Where the symbols take the states:
* | φ β ξ
Q54 | Q849 Q214 Q631
Q241 | Q633 Q432 Q110
Q849 | Q820 Q543 Q776
Q49 | Q671 Q456 Q741
Q75 | Q49 Q680 Q549
Q722 | Q506 Q226 Q142
Q516 | Q640 Q968 Q383
Q876 | Q876 Q188 Q926
Q436 | Q90 Q364 Q741
Q367 | Q516 Q958 Q640
Q902 | Q11 Q640 Q849
Q981 | Q54 Q864 Q776
Q364 | Q850 Q671 Q456
Q293 | Q549 Q516 Q680
Q803 | Q759 Q526 Q367
Q929 | Q644 Q75 Q11
Q833 | Q319 Q293 Q499
Q958 | Q968 Q506 Q226
Q710 | Q313 Q241 Q539
Q635 | Q863 Q429 Q737
Q188 | Q865 Q54 Q235
Q472 | Q429 Q863 Q930
Q142 | Q761 Q488 Q958
Q790 | Q319 Q857 Q226
Q930 | Q214 Q898 Q635
Q741 | Q719 Q90 Q543
Q671 | Q741 Q436 Q719
Q737 | Q864 Q214 Q45
Q510 | Q620 Q440 Q857
Q456 | Q436 Q320 Q526
Q820 | Q472 Q849 Q364
Q313 | Q539 Q251 Q951
Q383 | Q293 Q488 Q665
Q865 | Q235 Q776 Q876
Q319 | Q973 Q665 Q526
Q951 | Q981 Q737 Q54
Q850 | Q456 Q11 Q436
Q320 | Q364 Q929 Q850
Q275 | Q440 Q612 Q620
Q612 | Q440 Q110 Q443
Q403 | Q710 Q603 Q313
Q997 | Q288 Q539 Q440
Q857 | Q536 Q275 Q690
Q574 | Q226 Q536 Q293
Q864 | Q45 Q635 Q951
Q693 | Q488 Q710 Q722
Q690 | Q790 Q612 Q690
Q640 | Q383 Q973 Q293
Q251 | Q403 Q864 Q690
Q543 | Q45 Q671 Q898
Q680 | Q833 Q383 Q319
Q973 | Q367 Q574 Q516
Q526 | Q574 Q833 Q902
Q968 | Q640 Q142 Q367
Q488 | Q722 Q574 Q506
Q633 | Q737 Q235 Q864
Q644 | Q11 Q616 Q320
Q443 | Q275 Q997 Q790
Q226 | Q693 Q690 Q488
Q536 | Q690 Q443 Q790
Q631 | Q188 Q981 Q865
Q432 | Q985 Q790 Q603
Q665 | Q680 Q640 Q803
Q549 | Q456 Q759 Q644
Q620 | Q876 Q443 Q536
Q90 | Q864 Q850 Q671
Q863 | Q30 Q429 Q759
Q499 | Q226 Q680 Q129
Q429 | Q930 Q30 Q214
Q761 | Q958 Q722 Q968
Q129 | Q902 Q516 Q803
Q110 | Q443 Q710 Q997
Q898 | Q320 Q129 Q863
Q985 | Q603 Q288 Q241
Q504 | Q45 Q313 Q612
Q776 | Q631 Q539 Q188
Q506 | Q142 Q693 Q761
Q759 | Q722 Q129 Q616
Q719 | Q543 Q49 Q839
Q926 | Q432 Q235 Q985
Q603 | Q241 Q737 Q251
Q440 | Q443 Q504 Q275
Q839 | Q898 Q741 Q849
Q235 | Q876 Q631 Q288
Q288 | Q926 Q865 Q432
Q214 | Q635 Q472 Q633
Q30 | Q820 Q898 Q472
Q616 | Q549 Q803 Q929
Q45 | Q951 Q633 Q981
Q539 | Q110 Q403 Q54
Q11 | Q898 Q364 Q516

The rows follow the links: the fewer symbols apart two states are, the more alike their rows tend to be.

Each row is also shifted at random along 5 hidden directions that mean nothing.

Some states, each with a row of numbers:
Q857 -> [-64  -7 -17  -5   1  18 -14 -19  18 -22   7 -11  -4  14   4  -2  -5  -9  26  10  16 -11 -10 -10 -18   3 -14 -15  13  -2  15  12  13   4   6  20  11   7 -21 -10   7 -13   0  -5  -9  22 -25  11 -21 -17  -1   8]
Q319 -> [ 85   6  -5 -11  -3   1   3  19 -11  21  -5  22  23   7 -25   8 -27  -6 -15  23  -5   0  32  14  17   1   5  -4   2 -18  27 -14 -24   0 -19   3  -2  -7 -22   2 -21  -6  14   5  12  18 -10  10 -16 -12  16 -11]
Q759 -> [-60  -2  -1   0 -36  11  26  20  15   8   4   6  21   2  -9 -17 -40 -18 -16 -12  19   1  25  45  38   8 -37 -19 -25  20  23  23 -27  14  -1  23 -18 -11   8  19   7 -16  21 -31  38 -33 -23   2 -25  35  -5   3]
Q129 -> [-44  -7  23   7 -27 -10  40  28  -7  57 -20  35  32  11   4   7 -10   8 -55   5 -32  30  18  46 -14   7  15   1 -43 -36   3  46 -45  12  16   7  -3 -19   8  21 -49 -11  -7 -15   8  -4   2   0  27  45 -54   1]
Q741 -> [-37   2  15 -24  13   7  24 -11 -20 -41  10  -3 -12 -18  21  19  29   7 -10 -15   5 -14   2  -3 -14  25   2 -14 -20  16   5   3  35  36  23   2   4  -9  30  24 -11 -11  -8  18  -3 -47 -18   9   7  -5  32 -22]
Q876 -> [-36  -7  11  -2  26 -11   9  17  19   5 -13  43 -46   0  22   4  26 -11  16 -29  -7   6 -25 -25  -4  -8   8 -11  14 -11 -18 -27  28 -10 -17  15  28  33 -29  44  14 -19 -28   9  -9   5 -25  20 -12  16  27   9]
Q930 -> [-98  -5 -14  32 -53  17   1  13  29  -6  19 -35  -2  25  -4 -23 -43   2  27 -50  41 -32   5  25  56   1 -39 -13 -31  30   8  19   5  19  -8  22 -14   0   3  -9  47 -15   6 -29  35 -30 -22  -6 -50  22  11  28]
Q902 -> [-21   8  16   7 -30   6  20   6 -17  15   4   0  39 -20 -12  -6 -46   7 -36  26  -3  30  35  30  13  15 -27   2 -28  16  30  18 -33  17  -6 -12 -28 -31  16 -24 -28   8  27 -24  18   1  12 -28   0   8 -29  -3]
Q644 -> [141  22   4 -35  29  -7   5   4 -20 -35  20  -5  -5 -34  -8  11  -6  -2  15  16  16 -16  37 -10  18  20  -6   8  21  23  34 -29  10  26  -8  -7   1 -10   5   2  -8 -13  25  31  -6  -5 -19   9 -29 -23  69 -14]
Q488 -> [-50   6  -2 -41  15   4  16 -28  19 -56  33  -5  13 -43  20 -24  34 -44  -3  29  17  16  10  29 -13  -7 -24   5  26  36  30  27 -12   6  19  -1   5 -39  64  20  44 -19  39  -5   1 -36  -2  -2  22   4 -14  26]
Q722 -> [ 87   7   0 -22  10   5  12   1   9  -6  -3  14  10  -4   6  -7  20 -32  -6  25  -6  11 -11  23  -2  -4  -8  -6  15   4  -2  21 -16 -14   3   5  14  -8  16  16  12  -9 -13   6   5  -2  14   4  19 -12 -10  11]
Q436 -> [ 68  10  17 -28  35 -12  13 -22  -2 -26  -7 -11 -25 -48  15  -7  11  -1   9   6  -1  10  -1  -1 -25  23 -18   8  15  37  -7   6  11  10  39   0 -16   7  17  20 -30   1  14  -7 -21 -29 -11   3  18  30  14 -25]
Q640 -> [ 98  15  -1 -38  35 -20   8  -2  20  -9   5  10  -4 -48  -5 -26  -2 -36  16  23  11  11  26  25   6  -4 -21  20  47  29  23  -3 -30 -13  10   7  -6  -3  11  31   7 -18  49 -11  -7 -14 -19  11   0  35  18   8]
Q516 -> [-102   -6    1  -23  -18    6   38   22  -11   -9   19   34   30    5    2   16   13  -17  -41   -5    2   -1   32   31   10    2   12  -16  -28  -24   34   12  -11   32   -4   12   15  -33   30   37    9  -26   10   17   27  -35  -22   19   -1    3    8    6]
Q429 -> [-121   -4   12   38  -45   -3   11   -3   17   19    8  -28   16    9   18  -16  -14   25   -9  -16    0   12    1   31   -1    2  -14   21  -38    2   -9   59  -20   22   21   -5  -13  -28   32  -29    3   -2    1  -33   -1   -1   19  -30   10   37  -66   38]
Q929 -> [146  16  21 -29  27 -17  18  17 -40   0   3  20   6 -10   4  41  20  21 -18  23 -22  -1  29  -9 -16  22  38  18   0 -31  12 -10   3  33   1 -15  19 -20   6   4 -45  -9 -13  53 -20  16   3  12   5 -27  36 -18]
Q968 -> [ 19   3   0  -2 -30  27  17  16 -17  -4   9  15  43  18 -13  10 -12 -17 -36  24  -2   7  10  24  25   4 -11 -22 -25  -5  21   9 -14   7 -30  -4   6 -27  13 -11  12  -1 -14  11  35   0  21 -10  -3 -47  -4   3]
Q603 -> [ 11  -9 -15  -8  33 -25 -21  -4  -2   7  -5   1 -23   2  -1   6  47   4  11 -22  -6 -20  -9 -21 -19 -26  52  22  27 -27 -23 -27   8 -23  15  -6  15  16   1  21   8   8   5  26 -20 -10  -1  24  24  12  15  -8]
Q288 -> [-10   5  27  37   0 -15 -15 -10 -20  46 -29  11   7  -7   3   6  -1  31 -28  34 -51  51 -21 -28 -35  -8  21  23  -5 -18 -33  -4 -13 -26 -13 -42  -9  -2 -11 -46 -42  41 -22 -10 -27  62  63 -43  45 -13 -66  -1]
Q833 -> [ 37  14  -8   3 -31  21  -7   8 -26  -8  19  -9  50  -5 -38   3 -58   2 -20  39  13   2  49  10  41   7 -21  -5 -11  11  49 -23 -23  15 -42 -19 -25 -30  -2 -46  -5  14  35   0  28  18  13 -22 -30 -45  15 -11]
Q710 -> [-71 -16 -12  23 -14  -5 -21 -16  -7  39 -22 -20  21  11 -16  -8   4  12 -25   4 -20  11 -16   5 -24 -21  23  12  -9 -20 -28  14 -27 -35  23 -13 -24   4   5 -20 -21  38   8 -20  -3   1  33 -13  49  19 -64 -17]
Q820 -> [-40   4  17  23 -36   8  16  11   2  -4  13 -14  -2  14  18   5 -14  25   3 -25   8  -8   1  10  19  18 -15  -1 -39   9  -3  28  13  38  -1   0   2 -16  17 -17   9 -11 -21  -4   7  -3   4 -17 -22   1  -5  23]
Q958 -> [ 39   5   5  -8  -5   6  15 -12  12   3  -4   4  25 -17   4 -20   0 -28 -21  34 -11  35  -7  31  -8  -2 -26  -3   4  20   1  34 -30 -19   3  -4  -7 -15  24  -2   4   2   3 -21   7   1  22 -17  30   4 -44  14]
Q803 -> [ 55   0  -3  -7 -22  14  23  52 -31  20   2  44  30  47 -20  42  -9   3 -37  -7  -5 -24  31  14  35   9  32 -27 -37 -53  27 -18  -1  30 -38  12  27 -14 -21  19 -13 -20 -28  43  32   2 -17  25 -32 -41  46 -12]
Q313 -> [-53 -16 -19   4   5  -9 -21  -9  -8  10  -4 -12   0  18  -8   6  29   9  -5 -20  -4 -20  -9  -8 -16 -20  42  10   1 -30 -17 -10   2 -19  17  -2   1   5   5   4   1  17   4  10  -5 -17   4  14  27   6  -9 -10]

From each start, follow one symbol. Which state do you reach?
Answer with the state's name.
start [-20   0   5  34 -10   4 -16   7  -6  22 -18  14  -9   6 -12  -2 -24   8  -3  -4 -13  16 -19 -28  18 -10  -6 -10  -5   4 -16 -36  10 -26 -41 -14 -12  22 -37 -23   0  24 -15 -12   7  32  21 -22  -9 -16  -6  -8]
β	Q235
start [  3  -2 -25   1 -31  38  -3  -2   5 -21  11 -12  34  15 -24 -13 -24 -36 -12  14  23  -6  -5  23  39  -7 -39 -35  -8  29  15   2  -7 -17 -26   5 -12  -7   6 -12  41   8   3 -12  47 -18  10 -11 -10 -41   3   2]
β	Q710
start [-124    0   -1  -40   -1    6   32   -5    3  -56   47   12   24  -32   15   -5   28  -34  -21    9   23    1   38   30    6   -4  -10   -2    1   15   52   11   -7   35    2    5   12  -49   64   31   43  -30   44   11   20  -51  -24    9    0   -1   16   24]
β	Q958
start [-56 -20 -10  35 -27 -11  -9  19   3  48 -18  -2  -6  44  -3   6   9  22  -9 -51  -9 -20 -19   7   6 -19  39   4 -29 -39 -40   7  -3 -16  12   6   1  17  -9  11   1  12 -25  -5   8 -14   8  11  16  33 -25   0]
β	Q214
start [  4   5   4  29  -4   7 -14   8   7   7 -12   8 -24  -5  -9 -13 -35  -5  18  -7   4  14 -16 -26  35  -4 -31 -16   7  29 -11 -43  16 -24 -46  -7 -13  31 -40 -16  18  16  -9 -21  14  24   8 -23 -31 -10  17  -3]
ξ	Q876
start [-21 -11 -15 -17  17   6 -12  -2 -14 -20  12   9  -4  46  12  45  52  13   9   0  -7 -34 -10 -34 -39  -3  57  -5   3 -68   3  -3  30  23   3  10  52  -5 -14   1  -2 -14 -38  62 -25  30 -15  36  -5 -59  25   2]
ξ	Q443
start [-73 -12 -14 -16  14   9  -3 -10  28 -21   4   7 -27  16  16   3  16 -16  34 -11  14 -20 -17 -12 -22   2  -2 -18  17 -13   6   8  22   6  13  35  27  21 -25  25  13 -29 -10   6 -12   5 -46  35 -23   4  18  10]
ξ	Q857
start [ 78 -14 -23  -1  24  -7 -30   9  -4  27 -22  14 -20  48 -10  25  30   9  15 -14 -15 -28 -27 -29 -24 -15  58  -2  18 -59 -31 -22  12 -28   5  12  28  36 -48  14 -15   5 -35  34 -18  28  -6  38   6 -17  18 -16]
ξ	Q997
start [-72  -6 -26  -9   8  20 -17 -18  51 -39   9 -16 -38  -9  -3 -35 -30 -36  65 -16  48 -18 -15 -12  18   1 -61 -28  38  51  18 -14  24 -14  -6  41  -8  43 -40  15  48 -23  26 -36   9  -8 -57  20 -59  19  37   7]
φ	Q876
start [ 31 -20 -22  -6  25 -13 -18   8  15  31 -26  11 -31  45   0  13  34   2  25 -31 -10 -31 -32 -16 -29 -14  49  -3  16 -51 -36  -3  10 -26  28  30  26  45 -44  36 -12  -8 -30  19 -19   7 -25  50   8  19  10 -13]
β	Q313
start [-67   0  15 -17   6   1  22 -17  -6 -42  13 -17 -19 -28  25   3  21   7  -3 -25  11  -7   0   1 -10  20 -13  -6 -17  35  -4  15  31  33  33   5  -8  -5  39  21   2  -7   3  -1  -1 -55 -17   1   7  21  16 -14]
φ	Q45
start [ 32  -6   2 -23   7  -9  29  29   5  28 -14  42   1   5  -6   4  -6 -18 -16 -12  -5  -3  19  29   8   3  10 -14  -3 -23  14   1 -19   3   7  30   9  11 -19  57 -23 -26   6   0  14 -22 -39  36  -9  40  20 -12]
ξ	Q902
start [ 52   6  17 -19  13  -1  19  -4 -17 -10 -11   1  -9 -21   8  10   3   5 -11   1  -5   3   2   0 -12  25  -5  -8  -9  16  -5   4  15  16  22   1 -11   7   4  16 -34   0  -7   5  -4 -23  -7   6   8  11  16 -33]
ξ	Q741
start [ 68  12  17 -13   7  -4  14 -10  -7  -6  -5 -13  -1 -39   0  -7 -26   8  -1  13   2  14  18  10  -5  25 -29   5  -2  35  10   9  -6  13  18  -2 -28  -2   9  -3 -34   1  22 -19  -6 -14  -7 -10   0  23   4 -23]
φ	Q364
start [-16  -7   8 -24  68 -51  -5 -10  14  12 -13  27 -48 -32  28  -2  77  -5  14 -15 -25  14 -22 -24 -55 -26  53  38  49 -24 -35 -17   4 -30  32  -3  26  22  11  51  -5  -4   6  18 -49  -6  -6  24  52  50  -4   8]
φ	Q603
